Below is a small trained network, with its code and all its weights. Each question gives an input and a class and asks what happens when units are switched off, that is, made to give their printed mean instead of their output.

import numpy as np


def w(rows, s, z=0):
    codes = np.array(rows[::2]) - 128.0
    scale = np.full(codes.shape[1], s)
    scale[-1] = z or s
    return codes * scale


def f(y):
    return np.maximum(y, 0)


def log_softmax(a):
    a = a - a.max(-1, keepdims=True)
    return a - np.log(np.exp(a).sum(-1, keepdims=True))


def net(x, mask):
    res = np.array(x, float).reshape(1, 5) / 4 @ E
    y = f(res @ A[0][:, :-1].T + A[0][:, -1])
    res = res + np.where(mask, y, B[0][:, -1]) @ B[0][:, :-1]
    return log_softmax(res[-1] @ U[:, :-1].T + U[:, -1])


A, B = {}, {}
E = w([
[123,130,128,126,149,147,118,139,129,128,135],'x0',
[141,133,205,87,4,178,158,189,133,161,184],'x1',
[133,78,253,205,141,166,107,108,147,41,34],'x2',
[76,42,198,76,122,98,32,34,115,209,195],'x3',
[136,122,131,125,147,136,123,138,122,131,139],'x4',
],0.012)
A[0] = w([
[96,133,134,47,81,97,97,134,138,181,223,108],'n0',
[110,106,124,152,151,151,166,164,161,170,132,147],'n1',
[187,176,90,177,85,136,118,195,151,136,142,36],'n2',
[152,129,116,224,140,114,107,143,140,59,120,136],'n3',
[128,134,185,144,59,187,165,171,136,99,181,198],'n4',
[134,145,11,67,136,68,129,147,108,137,151,169],'n5',
[77,40,152,144,137,78,37,86,130,150,148,168],'n6',
[157,125,192,73,58,195,162,182,151,114,116,4],'n7',
[74,58,158,141,146,124,68,66,132,170,136,2],'n8',
[140,93,200,94,119,138,104,135,129,75,85,5],'n9',
[126,83,227,138,115,146,107,146,127,125,67,207],'n10',
[177,163,104,131,102,156,154,144,132,115,137,205],'n11',
[113,100,132,77,53,144,102,129,82,185,197,105],'n12',
],0.012)
B[0] = w([
[190,55,62,177,169,154,145,144,153,108,39,237],'n0',
[133,116,105,167,117,73,116,113,135,149,133,149],'n1',
[88,137,231,120,114,185,155,116,143,176,146,169],'n2',
[157,142,39,145,141,130,83,114,128,54,87,197],'n3',
[132,112,186,184,63,215,134,56,109,232,124,235],'n4',
[65,182,198,48,43,145,131,135,98,177,255,233],'n5',
[131,107,222,142,86,156,156,122,144,190,147,250],'n6',
[41,221,131,29,71,87,128,172,27,63,253,189],'n7',
[34,181,116,49,94,81,56,153,65,102,233,195],'n8',
[174,116,174,154,58,247,190,37,166,209,112,168],'n9',
[116,169,73,89,138,14,164,169,114,67,161,246],'n10',
[125,91,57,112,173,56,125,155,125,117,179,202],'n11',
[190,88,95,180,222,143,86,127,175,105,40,225],'n12',
],0.0095,0.021)
U = w([
[90,136,137,82,93,59,133,147,89,63,181,254],'0',
[127,108,221,125,79,189,146,97,119,227,128,49],'1',
[191,89,83,154,151,125,134,130,148,81,1,154],'2',
],0.012,0.00063)

Each question gives the input, the list of numbers given to net, and the class t.
The units are the neurons (one row each of A and B). Each row of codes is followed by its name. A weight is (code - 128) times the scale printed after its matrix; where a second scale follows, it is the last column's (A, B and U).
mask holds one flag per neuron, in row order. A switched-off neuron (its flag False) gives its mean, the last column of its row in B, instead of its output. The means were averaged over made-up inputs and are rounded, as every weight is.
A unit's drop is (log p(t) with every unit on - log p(t) with that unit switched off) / (log p(t) with every unit on - log p(t) with every unit switched off).
The circuit of an input: a set's keep is (log p(t) with only the set's units on - log p(t) with every unit switched off) / (log p(t) with every unit on - log p(t) with every unit switched off). Starting from the 12 units with the biggest drops (on a tie, the unit counted first), units are removed one at a time, each time the one whose removal leaves the highest keep (on an exact tie, the one counted first), for as long as the keep stays at least 0.8.
units of the circuit, in order: the units of the circuit, biggest drop first
most important unit: the unit with the biggest drop
k most important neurons: the k neurons with the biggest drops, biggest first
drop of u: that unit's drop, to one decimal
input [-7,-4,6,-2,-8], class 2: most important unit : n5
input [-4,2,-3,-6,7], class 1: 2 most important neurons : n10, n2
input [-4,4,2,-2,-8], class 0: 2 most important neurons : n6, n7
input [6,-2,-8,1,8], class 1: 4 most important neurons : n5, n10, n7, n8
input [1,7,3,-6,-4], class 0: 2 most important neurons : n7, n11
input [-8,0,2,2,3], class 0: 4 most important neurons : n4, n9, n2, n10
input [-8,5,6,-5,0], class 0: 2 most important neurons : n7, n10
input [-3,1,-5,0,8], class 1: 3 most important neurons : n5, n10, n7
input [-4,-5,0,3,-5], class 1: 2 most important neurons : n10, n6
input [-6,5,6,-1,-1], class 0: 2 most important neurons : n10, n7
input [1,-5,6,6,-5], class 0: 3 most important neurons : n8, n10, n4
input [-2,5,6,-4,8], class 0: 2 most important neurons : n7, n10
input [4,1,6,-4,8], class 0: 3 most important neurons : n0, n12, n10
input [-3,-1,2,-5,3], class 2: units of the circuit, in order : n5
input [4,-6,1,-7,0], class 2: 4 most important neurons : n7, n3, n8, n10
input [-6,-2,-2,3,-7], class 1: drop of n10 : 1.7
input [4,-3,-6,4,3], class 1: drop of n10 : 0.2
input [-3,6,7,-5,5], class 0: drop of n7 : 3.2
